arr = [-23  93 -11 -31  75  58  19]
The entry just right of 93: -11
Report the centre entry.
Answer: -31

Read these off the row that follows.
1) The minimum?
2) The 1st entry?
3) The entry just right of -15?
4) The first entry from the right?
[-46  26  80 -65 -15 -39  68  -4  54  80   5]
1) -65
2) -46
3) -39
4) 5

Questions about the array below.
1) Read off the entry in the bottom-left corner.
2) Read off the entry just left of the largest entry.
3) Read off the top-left entry.
4) Read off the entry directly below -15.
5) Read off the entry in the bottom-right corner.
6) Read off the second entry from the end, reading row by row.
7) Read off the entry directly below the smallest entry.
8) Read off the second entry on the main diagonal.
[[ 18  12 -76  -1  13   6  19 -31   0  -6 -80 -43 -68]
 [ 22   8  51  -7  21   0  10  -7 -15 -11 -18  11  -7]
 [ -4  -4  81 -24 -23  -7   0  77  -1   6 -54  61 -55]]
1) -4
2) -4
3) 18
4) -1
5) -55
6) 61
7) -18
8) 8

[[559, 523, 368, 365, 625, 598, 538, 50], [466, 590, 445, 269, 715, 665, 563, 154], [142, 382, 93, 535, 229, 469, 435, 298], [518, 586, 445, 309, 670, 724, 583, 145], [273, 308, 617, 297, 262, 252, 472, 707], [586, 461, 219, 534, 545, 527, 408, 97], [366, 311, 622, 290, 311, 295, 374, 791], [212, 652, 335, 261, 591, 705, 471, 254], [185, 415, 321, 473, 425, 600, 364, 233], [215, 384, 349, 508, 290, 484, 331, 237], [168, 463, 384, 435, 418, 670, 437, 218], [229, 392, 406, 525, 371, 506, 333, 211]]
Report the entry just right of 331.
237
Report the entry just right of 469.
435
The smallest entry: 50
Report the entry just left of the largest entry.
374
The entry just left of 406 is 392
Report the entry just left of 463.
168
The largest entry is 791
Report the entry just left of 219.
461
Report the entry just right of 252.
472
The entry just right of 212 is 652
Report the entry just left of 93.
382
The entry just left of 392 is 229
The entry just left of 154: 563
The entry just right of 534: 545

a =
[ 207.77  161.16  202.47  141.00 -148.88 -160.59  105.31 -109.77   37.71
   63.55   89.47  140.53  121.98  -57.76]
The 2nd entry from the left is 161.16
Give the third entry from the left.
202.47
The last entry: -57.76
Give the 2nd entry from the right.
121.98
The 2nd smallest entry is -148.88
The fourth entry: 141.00
The third entry from the right is 140.53
The first entry is 207.77
Give the fifth entry from the end.
63.55
The 4th entry from the end is 89.47

Questions about the row below.
1) Which number is the entry just right of the centre entry?
2) Which number is the 1st entry from the left?
81	106	135	202	82	12	156	26	62	122	29
1) 156
2) 81

array([[359, 558, 316, 470, 571, 393, 444, 264, 432, 320, 220, 290, 566,
        505, 398, 304],
       [483, 411, 676, 680, 836, 416, 491, 268, 511, 639, 351, 660, 397,
        576, 373, 679],
       [848, 655, 543, 647, 548, 436, 255, 584, 518, 587, 513, 296, 532,
        491, 466, 507],
       [812, 742, 493, 698, 501, 348, 268, 559, 387, 582, 579, 436, 384,
        544, 594, 477],
       [527, 663, 625, 271, 551, 523, 651, 606, 432, 629, 327, 410, 182,
        229, 439, 440],
       [410, 138, 618, 648, 388, 399, 468, 859, 538, 390, 413, 331, 428,
        466, 208, 598],
       [449, 470, 510, 328, 533, 292, 495, 632, 528, 676, 433, 867, 782,
        382, 502, 326],
       [645, 447, 543, 277, 484, 599, 658, 395, 294, 405, 529, 527, 567,
        571, 579, 763],
       [474, 465, 459, 518, 385, 468, 490, 458, 529, 539, 544, 435, 558,
        568, 541, 515],
       [761, 604, 535, 548, 507, 406, 487, 480, 194, 521, 480, 460, 500,
        622, 643, 475],
       [325, 598, 281, 631, 511, 799, 726, 507, 578, 714, 647, 631, 441,
        573, 307, 380]])
The fourth entry in reading order: 470
What is the second smallest entry?
A: 182
The entry just left of 639: 511
The 3rd smallest entry is 194
What is the entry just left of 428?
A: 331
The largest entry is 867
The entry just right of the largest entry: 782
The entry just right of 435 is 558
The entry just left of the largest entry: 433
The entry just right of 532 is 491
What is the 5th entry in reading order?
A: 571
The entry just right of 660 -> 397
The entry just right of the smallest entry is 618
The first entry in reading order -> 359
The entry just left of 599 is 484
What is the entry just right of 416?
A: 491
